Below is a small trained network, with its code and all its weights. Each question gives an input and a target symbol and asks what happens when units are switched off, that is, made to give their printed mean instead of their output.

import numpy as np


def w(rows, s, z=0):
    codes = np.array(rows[::2]) - 128.0
    scale = np.full(codes.shape[1], s)
    scale[-1] = z or s
    return codes * scale


def f(y):
    return y / 2 * (1 + np.tanh(0.7978845608 * (y + 0.044715 * y**3)))


def softmax(a):
    e = np.exp(a - a.max(-1, keepdims=True))
    return e / e.sum(-1, keepdims=True)


def log_softmax(a):
    a = a - a.max(-1, keepdims=True)
    return a - np.log(np.exp(a).sum(-1, keepdims=True))


def net(x, mask):
    ids = ['αβγζξφψ'.index(c) for c in x.split()]
    T = len(ids)
    res = E[ids] + P[:T]
    u = 0
    for l in range(2):
        q, k, v = (res @ M[l].T for M in (Q, K, V))
        z = softmax(np.where(np.tri(T) > 0, q @ k.T / 3**0.5, -1e9)) @ v
        res = res + np.where(mask[u], z, O[l][:, -1]) @ O[l][:, :-1]
        u += 1
        y = f(res @ A[l][:, :-1].T + A[l][:, -1])
        res = res + np.where(mask[u : u + 8], y, B[l][:, -1]) @ B[l][:, :-1]
        u += 8
    return log_softmax(res[-1] @ U[:, :-1].T + U[:, -1])


Q, K, V, O, A, B = {}, {}, {}, {}, {}, {}
E = w([
[92,7,187,194,228],'α',
[101,233,173,157,110],'β',
[157,122,70,13,171],'γ',
[227,245,11,113,81],'ζ',
[108,137,101,192,195],'ξ',
[116,144,122,205,101],'φ',
[137,72,89,201,45],'ψ',
],0.012)
P = w([
[22,131,99,160,176],'0',
[173,170,254,133,232],'1',
[104,136,94,160,163],'2',
[34,129,102,97,108],'3',
[144,140,215,100,88],'4',
[164,154,90,141,139],'5',
[39,145,110,79,119],'6',
],0.013)
Q[0] = w([
[149,40,207,125,178],'0.h1',
[251,155,211,185,203],'0.h1',
[92,139,152,55,132],'0.h1',
],0.013)
K[0] = w([
[92,68,174,124,152],'0.h1',
[34,154,183,254,153],'0.h1',
[107,145,115,40,179],'0.h1',
],0.014)
V[0] = w([
[110,86,206,142,87],'0.h1',
[119,115,54,40,208],'0.h1',
[69,90,135,35,254],'0.h1',
],0.0062)
O[0] = w([
[254,80,116,153,207,35],'0.h1',
[73,65,172,55,133,244],'0.h1',
[128,137,174,76,187,255],'0.h1',
],0.0086,0.0042)
A[0] = w([
[116,93,191,106,149,222],'0.n1',
[104,161,83,162,162,252],'0.n2',
[68,75,236,100,45,83],'0.n3',
[69,114,167,255,116,93],'0.n4',
[106,207,161,5,149,4],'0.n5',
[56,49,91,221,144,25],'0.n6',
[129,97,42,149,211,124],'0.n7',
[72,110,45,129,128,171],'0.n8',
],0.0089,0.0042)
B[0] = w([
[158,128,177,121,134,234],'0.n1',
[124,175,137,95,158,193],'0.n2',
[126,106,99,105,219,196],'0.n3',
[143,146,156,163,105,170],'0.n4',
[136,117,118,184,104,255],'0.n5',
[203,115,114,185,174,159],'0.n6',
[110,143,96,110,163,155],'0.n7',
[131,121,6,153,183,202],'0.n8',
],0.013,0.0085)
Q[1] = w([
[172,99,166,176,14],'1.h1',
[123,114,133,255,163],'1.h1',
[197,163,85,145,126],'1.h1',
],0.0077)
K[1] = w([
[70,150,134,254,226],'1.h1',
[113,133,95,115,112],'1.h1',
[98,87,147,223,18],'1.h1',
],0.009)
V[1] = w([
[88,183,130,229,153],'1.h1',
[129,254,142,49,141],'1.h1',
[15,192,167,80,188],'1.h1',
],0.0058)
O[1] = w([
[162,255,178,188,95,231],'1.h1',
[48,197,118,151,244,200],'1.h1',
[193,198,137,71,68,252],'1.h1',
],0.0058,0.0045)
A[1] = w([
[225,12,137,216,126,81],'1.n1',
[192,150,206,136,169,247],'1.n2',
[119,134,53,185,82,246],'1.n3',
[1,182,57,94,70,32],'1.n4',
[87,195,200,125,37,111],'1.n5',
[126,6,187,117,104,98],'1.n6',
[68,161,132,225,79,54],'1.n7',
[208,179,138,185,106,255],'1.n8',
],0.0092,0.0042)
B[1] = w([
[45,132,114,49,56,164],'1.n1',
[200,84,62,119,56,248],'1.n2',
[91,82,204,185,198,200],'1.n3',
[203,52,182,92,166,210],'1.n4',
[149,96,185,53,151,163],'1.n5',
[94,254,182,132,166,148],'1.n6',
[123,121,239,215,91,168],'1.n7',
[101,95,34,59,85,222],'1.n8',
],0.0078,0.013)
U = w([
[209,102,42,136,57,151],'α',
[121,182,228,115,82,253],'β',
[2,106,125,25,144,221],'γ',
[178,83,206,209,202,31],'ζ',
[129,252,60,160,155,51],'ξ',
[167,194,130,241,103,111],'φ',
[78,87,103,169,90,68],'ψ',
],0.0073,0.0045)

Each question gives the input, a string of symbols that net reads in full, and the target symbol t.
The units are the heads (3 rows each of Q, K, V and O) and the neurons (one row each of A and B). Each row of codes is followed by its name. A weight is (code - 128) times the scale printed after its matrix; where a second scale follows, it is the last column's (O, A, B and U).
mask holds one flag per unit, layer by layer, with each layer's heads first. A switched-off unit (its flag False) gives its mean, the last column of its rows in O or B, instead of its output. The means were averaged over made-up inputs and are rounded, as every weight is.
A unit's drop is (log p(t) with every unit on - log p(t) with that unit switched off) / (log p(t) with every unit on - log p(t) with every unit switched off).
The circuit of an input: a set's keep is (log p(t) with only the set's units on - log p(t) with every unit switched off) / (log p(t) with every unit on - log p(t) with every unit switched off). Starting from the 12 units with the biggest drops (on a tie, the unit counted first), units are removed one at a time, each time the one whose removal leaves the highest keep (on an exact tie, the one counted first), for as long as the keep stays at least 0.8.
circuit, biggest first: the units of the circuit, biggest drop first
k most important neurons: the k neurons with the biggest drops, biggest first
k most important neurons of layer l: the k neurons of layer l with the biggest drops, biggest first
input α γ ζ ψ ζ, target β: circuit, biggest first : 0.n8
input α ψ α γ ξ, target α: 2 most important neurons of layer 0 : 0.n3, 0.n7
input ψ ξ α α γ α, target γ: circuit, biggest first : 1.h1, 1.n1
input γ γ ξ γ φ, target α: circuit, biggest first : 0.h1, 1.n8
input ψ φ α ζ β, target α: circuit, biggest first : 1.n8, 0.h1
input γ ψ ξ, target ξ: 2 most important neurons : 0.n5, 0.n2
input γ ζ γ ξ β, target α: circuit, biggest first : 1.n2, 0.h1, 1.n3
input ξ ζ β γ ψ β ψ, target γ: circuit, biggest first : 0.h1, 0.n3
input γ ζ γ α γ φ, target φ: 3 most important neurons of layer 0 : 0.n3, 0.n4, 0.n1
input ξ γ γ β ζ ξ, target γ: circuit, biggest first : 0.n5, 1.h1
input ζ ζ ξ α γ, target α: circuit, biggest first : 0.n5, 1.n3
input γ γ α β ξ, target α: circuit, biggest first : 0.h1, 1.n2, 1.n3
input ζ ζ α β, target ζ: 2 most important neurons of layer 1 : 1.n4, 1.n8
input φ ξ γ ζ ζ, target β: 2 most important neurons of layer 1 : 1.n5, 1.n7
input γ ζ φ φ, target ζ: 2 most important neurons of layer 0 : 0.n8, 0.n1
input ξ γ γ ψ, target γ: circuit, biggest first : 0.h1
input ζ α β, target β: 2 most important neurons : 1.n7, 1.n5
input ζ ζ ζ γ α α, target α: 2 most important neurons of layer 1 : 1.n2, 1.n3
input ζ ψ ψ, target ψ: 4 most important neurons of layer 1 : 1.n1, 1.n8, 1.n3, 1.n7
input γ ζ φ β α φ α, target ζ: circuit, biggest first : 0.n6
input α γ γ γ α, target β: 2 most important neurons of layer 0 : 0.n8, 0.n1
input β ξ ζ α, target ζ: 2 most important neurons of layer 1 : 1.n8, 1.n1
input α α β γ φ, target α: 2 most important neurons : 1.n2, 1.n3
input α ζ ζ ψ, target ζ: 2 most important neurons : 1.n3, 0.n3
input φ β ζ φ, target ζ: 2 most important neurons of layer 1 : 1.n3, 1.n4
input α α β ψ γ, target α: 2 most important neurons : 1.n2, 0.n5
